Here is a tiny trained network, its code and every weight. The questions are about switching its units off for an input and a target symbol, where a switched-off unit gives its printed mean instead of its output.

import numpy as np


def w(rows, s, z=0):
    codes = np.array(rows[::2]) - 128.0
    scale = np.full(codes.shape[1], s)
    scale[-1] = z or s
    return codes * scale


def norm(h):
    return h / np.sqrt((h * h).mean(-1, keepdims=True) + 1e-5)


def f(y):
    return np.maximum(y, 0)


def softmax(a):
    e = np.exp(a - a.max(-1, keepdims=True))
    return e / e.sum(-1, keepdims=True)


def log_softmax(a):
    a = a - a.max(-1, keepdims=True)
    return a - np.log(np.exp(a).sum(-1, keepdims=True))


def net(x, mask):
    ids = ['ΘΛΦΩαβγζημξστ'.index(c) for c in x.split()]
    T = len(ids)
    res = E[ids] + P[:T]
    r = norm(res)
    for j in range(3):
        rows = slice(4 * j, 4 * j + 4)
        q, k, v = (r @ M[0][rows].T for M in (Q, K, V))
        z = softmax(np.where(np.tri(T) > 0, q @ k.T / 4**0.5, -1e9)) @ v
        o = O[0][rows]
        res = res + np.where(mask[j], z, o[:, -1]) @ o[:, :-1]
    y = f(norm(res) @ A[0][:, :-1].T + A[0][:, -1])
    res = res + np.where(mask[3:11], y, B[0][:, -1]) @ B[0][:, :-1]
    return log_softmax(norm(res)[-1] @ U[:, :-1].T + U[:, -1])


Q, K, V, O, A, B = {}, {}, {}, {}, {}, {}
E = w([
[72,176,60,148,206,170,94],'Θ',
[59,104,174,69,67,129,185],'Λ',
[31,115,192,89,176,151,106],'Φ',
[106,194,247,145,107,62,120],'Ω',
[57,192,146,66,19,72,97],'α',
[122,118,64,163,209,89,226],'β',
[214,120,132,108,249,81,116],'γ',
[142,138,181,71,180,219,191],'ζ',
[177,85,167,105,205,68,53],'η',
[128,114,101,60,110,68,34],'μ',
[204,90,140,42,80,102,180],'ξ',
[113,249,176,236,72,47,142],'σ',
[142,160,96,26,104,205,135],'τ',
],0.019)
P = w([
[169,204,173,177,36,144,90],'0',
[110,217,157,101,126,95,144],'1',
[103,198,151,102,127,104,140],'2',
[99,182,135,100,133,104,149],'3',
[94,163,133,98,135,110,148],'4',
[93,150,123,99,136,116,147],'5',
[94,134,114,104,145,120,143],'6',
[99,118,108,102,146,128,140],'7',
[98,102,104,103,145,137,137],'8',
[98,85,99,102,145,145,136],'9',
[97,69,91,98,149,151,136],'10',
[96,48,82,99,150,161,137],'11',
[100,33,77,107,151,168,128],'12',
[99,7,65,103,154,169,135],'13',
],0.014)
Q[0] = w([
[114,135,126,93,158,153,141],'h1',
[81,130,140,132,162,142,139],'h1',
[79,108,82,48,162,142,142],'h1',
[123,110,116,197,86,126,120],'h1',
[131,122,152,110,139,116,85],'h2',
[201,142,140,162,77,167,102],'h2',
[89,118,117,72,177,102,202],'h2',
[181,149,109,166,115,122,113],'h2',
[122,136,156,88,193,168,194],'h3',
[152,106,113,105,156,126,203],'h3',
[113,105,121,1,178,155,167],'h3',
[148,124,189,146,119,122,69],'h3',
],0.036)
K[0] = w([
[140,73,140,80,139,142,100],'h1',
[131,55,126,129,144,133,119],'h1',
[130,10,51,65,170,183,127],'h1',
[91,169,161,205,127,110,166],'h1',
[156,131,115,63,117,134,90],'h2',
[125,253,184,161,133,79,100],'h2',
[119,22,123,110,193,182,160],'h2',
[102,185,183,135,111,101,137],'h2',
[111,75,146,151,242,210,137],'h3',
[142,52,108,194,181,179,162],'h3',
[103,3,122,108,194,161,100],'h3',
[143,164,214,112,160,93,100],'h3',
],0.024)
V[0] = w([
[142,189,99,38,95,163,50],'h1',
[193,95,150,125,113,40,129],'h1',
[138,96,4,89,80,128,203],'h1',
[32,74,105,150,114,93,46],'h1',
[114,173,116,73,111,90,30],'h2',
[63,88,80,136,137,100,80],'h2',
[185,169,69,142,151,113,167],'h2',
[178,51,153,68,175,91,120],'h2',
[59,136,54,149,92,109,127],'h3',
[184,208,121,48,63,78,167],'h3',
[94,41,162,164,121,25,164],'h3',
[77,116,189,148,108,151,198],'h3',
],0.027)
O[0] = w([
[53,87,130,87,161,173,65,231],'h1',
[185,83,165,84,133,71,126,53],'h1',
[118,203,97,1,156,127,203,104],'h1',
[191,163,176,105,70,175,51,2],'h1',
[96,184,192,91,198,90,157,10],'h2',
[183,162,160,122,150,91,76,2],'h2',
[169,79,145,135,179,178,149,125],'h2',
[127,71,165,79,53,106,136,216],'h2',
[36,144,74,149,109,143,80,82],'h3',
[185,149,108,50,11,115,95,80],'h3',
[80,56,155,206,55,85,139,2],'h3',
[126,158,193,176,92,164,159,188],'h3',
],0.021,0.012)
A[0] = w([
[87,151,108,74,63,113,126,116],'n1',
[175,144,216,166,15,82,176,115],'n2',
[237,144,105,209,175,116,60,117],'n3',
[159,78,118,172,226,55,116,98],'n4',
[46,128,237,171,129,126,169,3],'n5',
[185,99,48,145,169,79,212,141],'n6',
[156,118,86,156,105,213,235,171],'n7',
[133,254,129,219,123,184,104,104],'n8',
],0.024,0.0074)
B[0] = w([
[138,188,117,102,121,64,129,152],'n1',
[183,153,52,155,243,84,129,170],'n2',
[160,173,157,114,190,177,205,154],'n3',
[82,124,69,131,171,20,115,157],'n4',
[88,117,255,122,153,149,132,150],'n5',
[90,64,181,94,8,174,130,205],'n6',
[206,120,93,183,95,171,62,253],'n7',
[78,124,150,47,47,93,213,171],'n8',
],0.033,0.026)
U = w([
[63,122,65,106,246,179,128,130],'Θ',
[135,166,128,158,139,117,181,180],'Λ',
[50,123,236,161,157,163,142,93],'Φ',
[176,128,131,176,222,107,89,197],'Ω',
[85,183,91,136,105,95,95,112],'α',
[77,80,87,213,103,155,90,191],'β',
[115,20,134,50,151,135,172,2],'γ',
[195,119,116,119,151,235,136,120],'ζ',
[109,55,128,134,201,78,117,104],'η',
[105,171,159,109,146,120,48,138],'μ',
[112,138,132,130,180,152,125,32],'ξ',
[139,168,129,152,166,123,188,124],'σ',
[123,121,190,89,191,165,3,94],'τ',
],0.0081,0.0035)

Each question gives the input, a string of symbols that net reads in full, and the target symbol t.
The units are the heads (4 rows each of Q, K, V and O) and the neurons (one row each of A and B). Each row of codes is followed by its name. A weight is (code - 128) times the scale printed after its matrix; where a second scale follows, it is the last column's (O, A, B and U).
mask holds one flag per unit, heads first, then neurons. A switched-off unit (its flag False) gives its mean, the last column of its rows in O or B, instead of its output. The means were averaged over made-up inputs and are rounded, as every weight is.
A unit's drop is (log p(t) with every unit on - log p(t) with that unit switched off) / (log p(t) with every unit on - log p(t) with every unit switched off).
The circuit of an input: a set's keep is (log p(t) with only the set's units on - log p(t) with every unit switched off) / (log p(t) with every unit on - log p(t) with every unit switched off). Starting from all 11 units, units are removed one at a time, each time the one whose removal leaves the highest keep (on an exact tie, the one counted first), for as long as the keep stays at least 0.8.
circuit, biggest first: the units of the circuit, biggest drop first
k most important neurons: the k neurons with the biggest drops, biggest first
which heads matter: for each layer, one digit per head in row order, 1 if its drop is at least 0.15 and else 0, layers parted by /
input Θ μ γ ζ Θ Λ Θ ζ Φ Ω Λ, target Φ: circuit, biggest first => [h3; n5]
input ζ ξ γ η, target η: which heads matter => 100
input Ω ξ γ ξ Θ Λ, target Θ: circuit, biggest first => [h3]
input Λ β τ η μ Λ ξ Φ ζ η ζ, target Ω: circuit, biggest first => [h1; n2]
input Φ μ β ξ Λ ζ Ω ζ ζ ξ Θ Φ Θ η, target η: which heads matter => 001
input Θ Λ ζ Λ α ζ η β η Λ γ τ γ γ, target γ: which heads matter => 111
input Θ ζ α Θ ζ ξ ζ Θ Θ ζ Θ, target Θ: which heads matter => 001
input η μ α, target μ: circuit, biggest first => [h3; h2]
input ζ Θ τ Λ Ω Θ, target Θ: which heads matter => 000
input ζ Ω Θ Φ ζ ζ τ η Λ ζ β Ω, target Ω: 2 most important neurons => [n2; n6]
input Θ ζ η ζ Θ Ω ζ α τ β Φ, target Θ: which heads matter => 100
input Φ ζ ζ μ μ γ Λ ζ η, target Ω: circuit, biggest first => [h1; n6]
input Θ Λ η ζ Θ Φ ζ Λ Φ α, target α: which heads matter => 001
input Φ Λ Λ Φ μ ζ β ζ η γ Φ ζ Φ η, target Ω: which heads matter => 110
input Λ α ζ Θ μ μ Λ, target τ: which heads matter => 100
input τ β Λ ζ ζ σ, target Λ: circuit, biggest first => [h2; n8; h1]
input γ ζ ζ Θ ξ η, target γ: circuit, biggest first => [h1]
input Φ ζ μ ζ ζ β ζ α ξ γ, target γ: which heads matter => 100
input Θ Λ Φ Θ β σ ζ ζ Φ η ζ ζ γ ξ, target γ: circuit, biggest first => [h1; h3; n6]
input ζ Λ ζ Θ Φ Λ ζ β α ζ η β, target Ω: circuit, biggest first => [h1; n2]
input Φ ζ ζ Θ ζ ζ Φ α ζ τ γ, target Θ: circuit, biggest first => [h1]
input Λ τ ζ Ω, target Ω: which heads matter => 001
